Below are the code and all the weights of a small trained network. Each question names an input and a target symbol and asks about switching units off, where a switched-off unit gives its printed mean instead of its output.

import numpy as np


def w(rows, s, z=0):
    codes = np.array(rows[::2]) - 128.0
    scale = np.full(codes.shape[1], s)
    scale[-1] = z or s
    return codes * scale


def norm(h):
    return h / np.sqrt((h * h).mean(-1, keepdims=True) + 1e-5)


def f(y):
    return np.maximum(y, 0)


def softmax(a):
    e = np.exp(a - a.max(-1, keepdims=True))
    return e / e.sum(-1, keepdims=True)


def log_softmax(a):
    a = a - a.max(-1, keepdims=True)
    return a - np.log(np.exp(a).sum(-1, keepdims=True))


def net(x, mask):
    ids = ['αβγδεθλμξπτ'.index(c) for c in x.split()]
    T = len(ids)
    res = E[ids] + P[:T]
    u = 0
    for l in range(3):
        q, k, v = (norm(res) @ M[l].T for M in (Q, K, V))
        z = softmax(np.where(np.tri(T) > 0, q @ k.T / 2**0.5, -1e9)) @ v
        res = res + np.where(mask[u], z, O[l][:, -1]) @ O[l][:, :-1]
        u += 1
        y = f(norm(res) @ A[l][:, :-1].T + A[l][:, -1])
        res = res + np.where(mask[u : u + 8], y, B[l][:, -1]) @ B[l][:, :-1]
        u += 8
    return log_softmax(norm(res)[-1] @ U[:, :-1].T + U[:, -1])


Q, K, V, O, A, B = {}, {}, {}, {}, {}, {}
E = w([
[167,144,121,138,137,74],'α',
[128,137,134,170,106,107],'β',
[180,103,118,127,186,126],'γ',
[150,133,97,172,85,116],'δ',
[152,168,125,148,105,82],'ε',
[196,159,99,133,125,79],'θ',
[158,83,121,127,135,156],'λ',
[132,111,133,113,105,88],'μ',
[146,108,184,178,100,127],'ξ',
[159,205,125,46,32,85],'π',
[252,162,115,64,97,153],'τ',
],0.0032)
P = w([
[197,121,54,128,113,10],'0',
[82,248,182,124,232,172],'1',
[154,29,105,67,29,11],'2',
[101,218,167,131,217,166],'3',
[139,41,97,83,32,38],'4',
[110,198,159,135,210,163],'5',
[121,49,84,101,25,67],'6',
[118,180,153,133,208,160],'7',
[110,53,69,111,28,106],'8',
[123,161,152,124,206,161],'9',
[93,60,62,117,50,133],'10',
[130,140,145,118,205,164],'11',
[70,58,57,130,88,125],'12',
[144,141,156,100,217,171],'13',
],0.0015)
Q[0] = w([
[147,76,73,103,37,29],'0.h1',
[242,47,252,222,72,93],'0.h1',
],0.003)
K[0] = w([
[109,184,142,32,51,128],'0.h1',
[4,37,193,188,52,137],'0.h1',
],0.003)
V[0] = w([
[254,250,183,70,45,195],'0.h1',
[75,199,11,4,173,144],'0.h1',
],0.00082)
O[0] = w([
[246,92,134,95,26,39,172],'0.h1',
[68,46,193,251,126,41,7],'0.h1',
],0.0015,0.0011)
A[0] = w([
[148,163,113,53,129,44,64],'0.n1',
[86,47,200,133,89,155,37],'0.n2',
[140,196,208,127,83,159,134],'0.n3',
[120,126,103,155,68,59,53],'0.n4',
[42,224,187,170,194,80,132],'0.n5',
[189,48,100,73,179,128,206],'0.n6',
[66,171,137,192,251,211,192],'0.n7',
[4,133,135,208,184,122,7],'0.n8',
],0.0023,0.0012)
B[0] = w([
[118,74,169,121,135,146,242],'0.n1',
[132,125,116,129,219,130,192],'0.n2',
[56,197,87,108,115,87,246],'0.n3',
[155,115,110,69,153,173,222],'0.n4',
[194,70,125,131,112,31,236],'0.n5',
[77,168,161,125,48,101,238],'0.n6',
[184,43,102,61,57,136,239],'0.n7',
[218,105,99,252,50,36,134],'0.n8',
],0.0031,0.0013)
Q[1] = w([
[200,3,149,163,24,92],'1.h1',
[158,59,99,83,26,66],'1.h1',
],0.0044)
K[1] = w([
[113,3,144,246,169,166],'1.h1',
[118,81,210,225,218,189],'1.h1',
],0.0038)
V[1] = w([
[144,176,71,62,96,102],'1.h1',
[136,114,90,4,107,71],'1.h1',
],0.0034)
O[1] = w([
[81,116,54,126,251,222,177],'1.h1',
[64,108,163,73,188,198,252],'1.h1',
],0.0027,0.0025)
A[1] = w([
[104,244,177,206,184,96,248],'1.n1',
[142,123,136,213,238,50,178],'1.n2',
[128,179,132,173,11,67,237],'1.n3',
[95,251,105,223,116,166,195],'1.n4',
[243,170,171,47,125,99,174],'1.n5',
[217,100,220,208,92,162,136],'1.n6',
[116,59,125,85,61,222,197],'1.n7',
[47,18,130,138,112,84,87],'1.n8',
],0.0022,0.0013)
B[1] = w([
[59,94,138,177,222,171,154],'1.n1',
[112,164,254,117,66,134,168],'1.n2',
[90,79,141,142,72,88,192],'1.n3',
[48,47,27,165,224,98,133],'1.n4',
[100,106,159,161,153,182,250],'1.n5',
[94,134,109,74,162,157,205],'1.n6',
[150,127,161,135,188,49,222],'1.n7',
[182,179,78,127,59,153,177],'1.n8',
],0.0029,0.0027)
Q[2] = w([
[166,34,191,54,11,2],'2.h1',
[137,111,60,212,78,88],'2.h1',
],0.0045)
K[2] = w([
[136,227,191,76,4,230],'2.h1',
[186,193,51,71,174,205],'2.h1',
],0.0044)
V[2] = w([
[128,252,152,37,29,165],'2.h1',
[249,127,132,150,120,250],'2.h1',
],0.0026)
O[2] = w([
[131,167,197,4,159,131,36],'2.h1',
[198,75,117,87,119,172,1],'2.h1',
],0.0042,0.00088)
A[2] = w([
[80,75,128,61,116,129,61],'2.n1',
[93,123,114,71,200,160,127],'2.n2',
[96,48,136,117,59,56,5],'2.n3',
[85,143,2,86,155,123,91],'2.n4',
[128,179,89,193,173,202,11],'2.n5',
[95,187,147,125,179,190,158],'2.n6',
[153,92,69,87,119,110,218],'2.n7',
[105,94,169,107,155,117,88],'2.n8',
],0.0035,0.0017)
B[2] = w([
[59,201,155,186,76,203,182],'2.n1',
[168,140,117,74,87,42,193],'2.n2',
[179,162,22,111,141,84,251],'2.n3',
[83,147,132,2,221,220,152],'2.n4',
[193,125,212,195,23,218,145],'2.n5',
[138,152,43,151,119,125,206],'2.n6',
[117,87,189,174,156,154,213],'2.n7',
[152,146,143,131,104,172,201],'2.n8',
],0.0032,0.0026)
U = w([
[24,226,102,240,237,28,47],'α',
[59,95,255,239,43,221,219],'β',
[229,164,236,173,241,42,70],'γ',
[235,224,73,240,191,229,37],'δ',
[227,227,29,41,184,237,63],'ε',
[216,34,107,57,227,162,85],'θ',
[108,33,47,193,183,246,75],'λ',
[10,188,49,12,166,157,85],'μ',
[226,31,23,205,13,10,252],'ξ',
[72,239,213,17,43,54,95],'π',
[239,19,212,19,37,244,144],'τ',
],0.0052,0.0039)

Each question gives the input, a string of symbols that net reads in full, and the target symbol t.
The units are the heads (2 rows each of Q, K, V and O) and the neurons (one row each of A and B). Each row of codes is followed by its name. A weight is (code - 128) times the scale printed after its matrix; where a second scale follows, it is the last column's (O, A, B and U).
mask holds one flag per unit, layer by layer, with each layer's heads first. A switched-off unit (its flag False) gives its mean, the last column of its rows in O or B, instead of its output. The means were averaged over made-up inputs and are rounded, as every weight is.
A unit's drop is (log p(t) with every unit on - log p(t) with that unit switched off) / (log p(t) with every unit on - log p(t) with every unit switched off).
unit that matters most: the unit with the biggest drop
top k neurons: the k neurons with the biggest drops, biggest first
k most important neurons of layer l: the k neurons of layer l with the biggest drops, biggest first
input μ θ α ξ α α, target γ: top 3 neurons	[0.n5; 0.n7; 1.n2]
input ξ ξ λ ε λ β, target ξ: unit that matters most	0.n7
input ξ β ξ ξ π α μ θ θ, target μ: 3 most important neurons of layer 1	[1.n2; 1.n8; 1.n3]
input ξ α ε ξ, target γ: top 3 neurons	[1.n3; 0.n1; 0.n6]
input ξ θ ε ξ ε ξ ξ π ξ α α λ θ ξ, target γ: 2 most important neurons of layer 1	[1.n7; 1.n8]
input β μ γ, target μ: top 2 neurons	[0.n6; 0.n5]
input μ λ δ λ γ, target λ: top 3 neurons	[0.n7; 1.n2; 0.n3]
input θ ξ τ α μ, target τ: top 3 neurons	[0.n3; 2.n7; 0.n7]
input α ξ ξ α τ α π α θ μ μ β λ, target μ: 2 most important neurons of layer 1	[1.n5; 1.n7]
input ε α ξ ξ ξ ε ξ δ ε ε μ, target μ: top 2 neurons	[2.n4; 0.n5]
input γ ξ μ β ε α α ξ ξ λ ε ε μ θ, target δ: 2 most important neurons of layer 0	[0.n3; 0.n7]
input λ ξ α ξ ξ δ ξ ξ π α ε, target π: top 4 neurons	[0.n5; 0.n7; 0.n2; 0.n4]
input δ ε β δ β ξ ξ α ε ξ ε λ, target τ: top 3 neurons	[0.n7; 0.n6; 0.n5]
input α ε ξ ξ ξ α ξ γ γ ξ α λ, target β: most important neuron of layer 0	[0.n7]
input ξ ξ μ ξ α α α μ ξ α ξ μ γ, target ξ: top 3 neurons	[0.n2; 0.n6; 0.n3]
input ε ξ ξ ξ ξ γ β ξ μ α ξ ε, target β: 2 most important neurons of layer 0	[0.n4; 0.n2]
input θ ξ ξ ξ τ θ τ ξ, target ε: top 2 neurons	[0.n7; 0.n3]
input ε θ ξ δ α ξ ξ γ ξ α ξ θ, target β: top 2 neurons	[2.n5; 2.n3]
input ξ ε ξ ξ θ ε γ δ α μ γ, target μ: 3 most important neurons of layer 0	[0.n6; 0.n7; 0.n5]
input θ ξ π λ ε, target π: top 3 neurons	[0.n7; 2.n1; 0.n3]
input β ξ ξ ξ α τ α, target τ: most important neuron of layer 2	[2.n7]
input ξ ξ ξ ε μ ξ, target α: top 3 neurons	[0.n3; 1.n3; 0.n1]
input ξ ξ ξ α, target γ: 2 most important neurons of layer 2	[2.n3; 2.n1]
input δ ξ α γ θ, target θ: 2 most important neurons of layer 2	[2.n4; 2.n7]
input α ξ α ε τ ξ ξ ξ μ τ θ, target τ: 2 most important neurons of layer 0	[0.n6; 0.n3]
input α ε μ ξ μ ε ξ ξ ξ ξ ξ β γ, target ξ: 2 most important neurons of layer 0	[0.n6; 0.n2]
